Each row is followed by its class. Each block has new classes.
[-21   6  -6  -1   1 -10  -5   2   5   6  -8  -6  -2  15   6  10 -11  -5
   5   8   4   3   0  12   3 -16 -21 -13   4  -2   3  -1 -15  12  -1   2
  -2  -2   0  -8   6   5   4   5   7   3  -5   0  -7   4  12   4  -8 -10
 -12  -3   1  14  -5 -12]
j574
[ 15  51 -11  14  10  -7  11 -15 -15   4  11  12 -12   6  -2   8  -2   4
 -14  -1  -1  11 -15 -33 -20  52  22  -8  21 -31   3   1 -19   8  20  14
  36 -10   6  -1  -1 -27 -12 -18   3 -30  -8  10  15  11   4  17   3  15
 -24 -15 -12 -20  23   0]
j90
[ 18  24  -7   7  -2   3   9  -6 -11   0  10   4  -4  -7  -7  -9   8  -1
 -11  -9   3  -1  -3 -18  -2  22  11   1   9  -3  -9  -5  -6  -2   3   9
  13   3  10   2   0 -16 -13   5   5 -24 -15   5  10   9   4  14  23   6
 -10  -2   2 -18   8  -7]
j90
[-13  19  -6  10   4  -4  17   6  -4   0  -3   8  -4 -25  -2  20 -12  12
 -14  -6  -1  -3  -2 -20 -39  23  23   6   1   3  15  16  -4  14   9  14
   3  -1   1   7  -5 -22  -6   0   9 -10  14  -6   7  -1  -6  -5   2  16
 -10  -4   3 -11  11  17]
J395
[ -2   0   2  -1   6   2   1   5   2   9   5  -6  -5 -21 -16  -2   8  -9
  -9  -4  -8   2  -9 -30 -13   4  19 -17   8   7  23   9  -8   9  12  20
   3  -8  -5  -1   1   8  -9  -3  -1 -14 -27   3   3  -4  -9  -2   8  13
  -8   4   2 -13 -13 -14]
J259
[ -8   4  -4   5   2  -5  -2   7  -1   8   0  -4  -3  -8 -14  -2  -1  -6
  -2   3   1   0  -5 -12  -8   7   6 -15   3  -3  12   4 -13  10  15   9
   3  -2  -7  -6   0   4 -11   0   4  -6 -14   1   1   0  -5   3  -3  -2
 -11   1   0  -9 -11 -10]
J259
[  7  -7  -7  11   2   0 -14  -2  -3   2   6   2  -1  -9  -8 -24   6 -11
   4   0   6   5  -2  -2   3  11 -11  -3  17  11 -13 -11   2 -11  28  -2
  -5  -1  -6   0   8  11  -5   8   2 -25 -24   7   4   6  -6   9  15   7
  -7  -2   6  -8  -5 -21]
j90
[-21  19 -16   4   0   0  33  20 -10  -6  -3   1 -11 -36  -7  14 -16  13
  -4 -13   2  -5  -2 -20 -20   9   9   1  -6  13   7  10 -15  16  -3  15
  -6  14  -2  -2  -5 -25 -15  19  15  -4   6 -13   6  -3  -8  -2  15   4
  -9   2  12  -8   1   4]
J395
[ -4  -9  12  -4 -11  -5  -5 -21  17   5  -3  -2  13  56  23  10   3  -1
   6  12   9   2   8  33  13 -26 -19  -1   1  -8   8  -6   4 -18 -11 -13
   3   5   5  -7   7   8  22  -7  -4  -7   8   8 -11   3  32  14 -15   1
   6  -5  -5  11   3   9]
j574
[ 11  10  14  -8  -5  10  18  -2   1   4  14  -4  -6   2 -12  13  22   2
 -11   7  -8  -1  -9 -16  -8   9  26  -3   1 -13  37   2  -9  -9   0  20
   7  -1   2   2  -7  -8  -9  -4  -4 -17 -11   3   2   0  10  11   6  11
  -2   4  -3 -21   2  -3]
J259
[-39   0 -10  -6  -8 -16   7   7   3  19  -8  -3  -3  32  -8  15   0  -1
   1  12   7   8  -2  14  10 -21 -19 -29  -6 -19  25  -4 -44   3   3   0
 -10  16  -4 -15   3   6  -7  10  10   0 -14  -6   1   1  15   9 -15 -19
  -1   9   6   1 -19   0]
j574
[ -6   5 -24  -3   6 -11  -4  16 -12   1   1  -4 -17 -21 -25 -15   4 -14
   4  -1  -9  11  -8 -16  11   9  -2 -29  -1  -4  -8  -4 -30  24  25  11
   0   0 -14 -13   5   1 -23   3   4  -1 -37  -8   9   5 -21   0  -1 -21
 -16   8   0  -5 -21 -24]
J259
[  0   7   2   3  -3   6   1  -9   0   7   4  -2   4   9  -2  -1   8   0
  -8  -2   4   0  -2  -6  -5  -4  -6  -6   9   5   2  -6  -1  -7  -2   2
   0   1   1  -2   7   3   0   4   1 -14 -16   5  -3   3   8  10  13   9
   0   0  -2  -8  -6  -6]
j90
[  5  11 -18  -1   2   0  17  11 -17 -14   6   7 -17 -20 -16  -4   6   6
  -7  -1   3   5  -1  -4  15  23   6   4  -2 -13  -4  -8 -18  -1  -7  12
  -1  24  -2  -9  -5 -25 -23  18   8  -1  -6 -10  10   0  -7  12  16 -11
   0   5  10 -19   7  -3]
J395
[ -7   3  -7   5   0  -7   4  13  -2  -8  -1   0 -13 -18  -6   7  -7   2
   7   8  -2 -12   2  12   0  10 -11   1  -3   8   5   8 -14   6   6  10
  -4  22   1  -3  -5  -8  -5   3   8   9  11  -6   5  -3  -4   2  -6 -12
  -2  -5  10  10  10   6]
J711
[-14  20 -38   5  11  -6 -11  16 -26   3  -9   3 -16 -22 -15 -23  -6 -12
  -6 -18   1  21  -9 -33   0  14 -12 -23  -9  -9 -40  -4 -23  26  23   5
   3  -6 -11 -11   6   3 -17   6  16 -15 -37  -4  13  10 -22  -4  12 -14
 -28   0  -4   1 -27 -24]
j90
[-15  -9 -15   7   4 -10 -28  12   0  12 -12  -1   2 -16  -5 -21 -14 -13
   7  -9  -1   5   2  -5 -10  -2 -19 -10  11  14 -25   0  -4  14  21 -11
  -7 -13  -8  -1   7  24   3   2   4  -4 -20   2   0   2 -19 -11   1 -10
 -17  -5   0  10 -24 -14]
j90
[-29 -29  -4  -1 -16 -10   2  17   2  -7 -13   3   2  -8 -11   0  -5   1
   8   4  -4  -7  13  39  18 -22 -22   4  -9  14  12  -3  -9  -7  -8  -4
 -29  23   0  -7   1   0  -5  19   8  15  11 -15  -4   0  -1   3  -2 -13
  14   9  24   3 -10   0]
J711
[-18 -14   5  -6  -8  -2  -2  -1   8   8  -2  -5   6  14  -9 -11  13 -10
   0  12  12   4  -5  13   7 -25 -11 -13  -2   7  32  -5 -18 -11   0   0
 -13   9  -3  -7   4  23   0  10  -1  -7 -20  -1  -3   1  16  12  -4   1
   2   7   7  -5 -20 -14]
J259
[-17  28   3   6   3  -2  -6 -10  13  16  -2 -10   5  19   9  35 -13   6
  -6   1  -3  -2  -8 -18 -39 -12   0 -13  13   8  19  14  -8  17  12   7
  12 -19   4  -4   1   6  14 -17  -2 -12  -1   7 -14   4  24   5 -10  11
 -21 -13 -10  17   3  14]
j574
